Below is a small trained network, with its code and all its weights. Each question gives an input and a target symbol and asks what happens when units are switched off, that is, made to give their printed mean instead of their output.

import numpy as np


def w(rows, s, z=0):
    codes = np.array(rows[::2]) - 128.0
    scale = np.full(codes.shape[1], s)
    scale[-1] = z or s
    return codes * scale


def norm(h):
    return h / np.sqrt((h * h).mean(-1, keepdims=True) + 1e-5)


def f(y):
    return y / 2 * (1 + np.tanh(0.7978845608 * (y + 0.044715 * y**3)))


def softmax(a):
    e = np.exp(a - a.max(-1, keepdims=True))
    return e / e.sum(-1, keepdims=True)


def log_softmax(a):
    a = a - a.max(-1, keepdims=True)
    return a - np.log(np.exp(a).sum(-1, keepdims=True))


def net(x, mask):
    ids = ['δεζθλμπστψ'.index(c) for c in x.split()]
    T = len(ids)
    res = E[ids] + P[:T]
    r = norm(res)
    for j in range(2):
        rows = slice(2 * j, 2 * j + 2)
        q, k, v = (r @ M[0][rows].T for M in (Q, K, V))
        z = softmax(np.where(np.tri(T) > 0, q @ k.T / 2**0.5, -1e9)) @ v
        o = O[0][rows]
        res = res + np.where(mask[j], z, o[:, -1]) @ o[:, :-1]
    y = f(norm(res) @ A[0][:, :-1].T + A[0][:, -1])
    res = res + np.where(mask[2:14], y, B[0][:, -1]) @ B[0][:, :-1]
    return log_softmax(norm(res)[-1] @ U[:, :-1].T + U[:, -1])


Q, K, V, O, A, B = {}, {}, {}, {}, {}, {}
E = w([
[112,155,104,69],'δ',
[111,44,89,125],'ε',
[142,155,70,252],'ζ',
[36,94,163,149],'θ',
[144,184,86,119],'λ',
[107,172,74,148],'μ',
[183,171,160,161],'π',
[195,119,115,94],'σ',
[108,146,135,113],'τ',
[145,183,89,120],'ψ',
],0.022)
P = w([
[110,138,169,40],'0',
[112,254,56,183],'1',
[111,105,168,143],'2',
[157,56,202,130],'3',
[96,196,83,195],'4',
[92,149,158,153],'5',
[159,71,194,131],'6',
],0.0023)
Q[0] = w([
[170,63,78,59],'head 1',
[108,163,183,29],'head 1',
[54,158,89,134],'head 2',
[75,110,91,248],'head 2',
],0.017)
K[0] = w([
[169,91,48,58],'head 1',
[122,182,123,36],'head 1',
[76,79,170,94],'head 2',
[75,82,64,251],'head 2',
],0.014)
V[0] = w([
[186,190,248,107],'head 1',
[145,132,166,254],'head 1',
[119,49,146,66],'head 2',
[182,74,42,107],'head 2',
],0.014)
O[0] = w([
[219,126,237,105,226],'head 1',
[179,46,148,254,183],'head 1',
[55,99,174,55,4],'head 2',
[197,64,104,65,90],'head 2',
],0.0084,0.0037)
A[0] = w([
[123,175,201,95,109],'neuron 1',
[250,142,145,113,127],'neuron 2',
[125,92,128,112,84],'neuron 3',
[200,35,66,78,101],'neuron 4',
[179,92,106,169,90],'neuron 5',
[89,59,132,128,146],'neuron 6',
[111,97,164,198,138],'neuron 7',
[141,141,175,124,154],'neuron 8',
[95,57,198,142,155],'neuron 9',
[92,60,86,101,4],'neuron 10',
[108,163,165,187,151],'neuron 11',
[164,147,41,163,90],'neuron 12',
],0.018,0.0037)
B[0] = w([
[190,166,104,232,171],'neuron 1',
[145,137,150,12,246],'neuron 2',
[115,126,121,180,123],'neuron 3',
[184,52,63,213,172],'neuron 4',
[183,114,173,163,179],'neuron 5',
[72,144,102,206,145],'neuron 6',
[138,170,191,83,192],'neuron 7',
[143,170,107,148,157],'neuron 8',
[7,185,187,93,155],'neuron 9',
[89,174,75,194,140],'neuron 10',
[147,172,185,169,198],'neuron 11',
[48,27,174,75,188],'neuron 12',
],0.022,0.011)
U = w([
[91,193,68,78,100],'δ',
[68,71,52,190,251],'ε',
[113,34,199,200,111],'ζ',
[18,158,197,141,78],'θ',
[87,107,137,88,146],'λ',
[52,65,131,134,165],'μ',
[189,154,247,88,21],'π',
[186,75,71,123,163],'σ',
[146,170,112,212,141],'τ',
[95,114,137,98,95],'ψ',
],0.011,0.0033)

Each question gives the input, a string of symbols that net reads in full, and the target symbol t.
The units are the heads (2 rows each of Q, K, V and O) and the neurons (one row each of A and B). Each row of codes is followed by its name. A weight is (code - 128) times the scale printed after its matrix; where a second scale follows, it is the last column's (O, A, B and U).
mask holds one flag per unit, heads first, then neurons. A switched-off unit (its flag False) gives its mean, the last column of its rows in O or B, instead of its output. The means were averaged over made-up inputs and are rounded, as every weight is.
A unit's drop is (log p(t) with every unit on - log p(t) with that unit switched off) / (log p(t) with every unit on - log p(t) with every unit switched off).
The circuit of an input: a set's keep is (log p(t) with only the set's units on - log p(t) with every unit switched off) / (log p(t) with every unit on - log p(t) with every unit switched off). Starting from the 12 units with the biggest drops (on a tie, the unit counted first), units are removed one at a time, each time the one whose removal leaves the highest keep (on an exact tie, the one counted first), for as long as the keep stays at least 0.8.
circuit, biggest first: the units of the circuit, biggest drop first
k most important neurons: the k neurons with the biggest drops, biggest first
heads that matter: for each layer, one digit per head in row order, 1 if its drop is at least 0.15 and else 0, layers parted by /
drop when u is switched off: that unit's drop, to one decimal
input μ ε τ τ μ, target ε: heads that matter : 01
input ε ε δ δ ε λ, target δ: circuit, biggest first : head 1
input ε θ ζ ψ θ μ, target θ: circuit, biggest first : neuron 4; neuron 2; neuron 1
input δ θ λ, target δ: heads that matter : 11
input ζ ζ λ λ λ, target ζ: heads that matter : 10
input π π ψ τ δ λ λ, target τ: 2 most important neurons : neuron 1; neuron 7
input τ τ ψ, target τ: heads that matter : 11
input θ ζ θ π θ λ, target θ: heads that matter : 11
input π π ζ μ, target ζ: heads that matter : 10
input σ ε π τ σ θ μ, target θ: circuit, biggest first : neuron 2; neuron 4
input π ε δ τ δ δ λ, target τ: 2 most important neurons : neuron 2; neuron 1
input ε λ λ, target ε: 2 most important neurons : neuron 2; neuron 4
input ζ λ δ λ σ, target σ: heads that matter : 01
input σ θ τ, target τ: 2 most important neurons : neuron 1; neuron 2
input σ σ τ θ π δ, target δ: drop when head 1 is switched off : 1.0
input τ ε δ ε μ, target ε: drop when head 2 is switched off : 0.2
input τ λ σ μ, target μ: drop when neuron 4 is switched off : 0.0
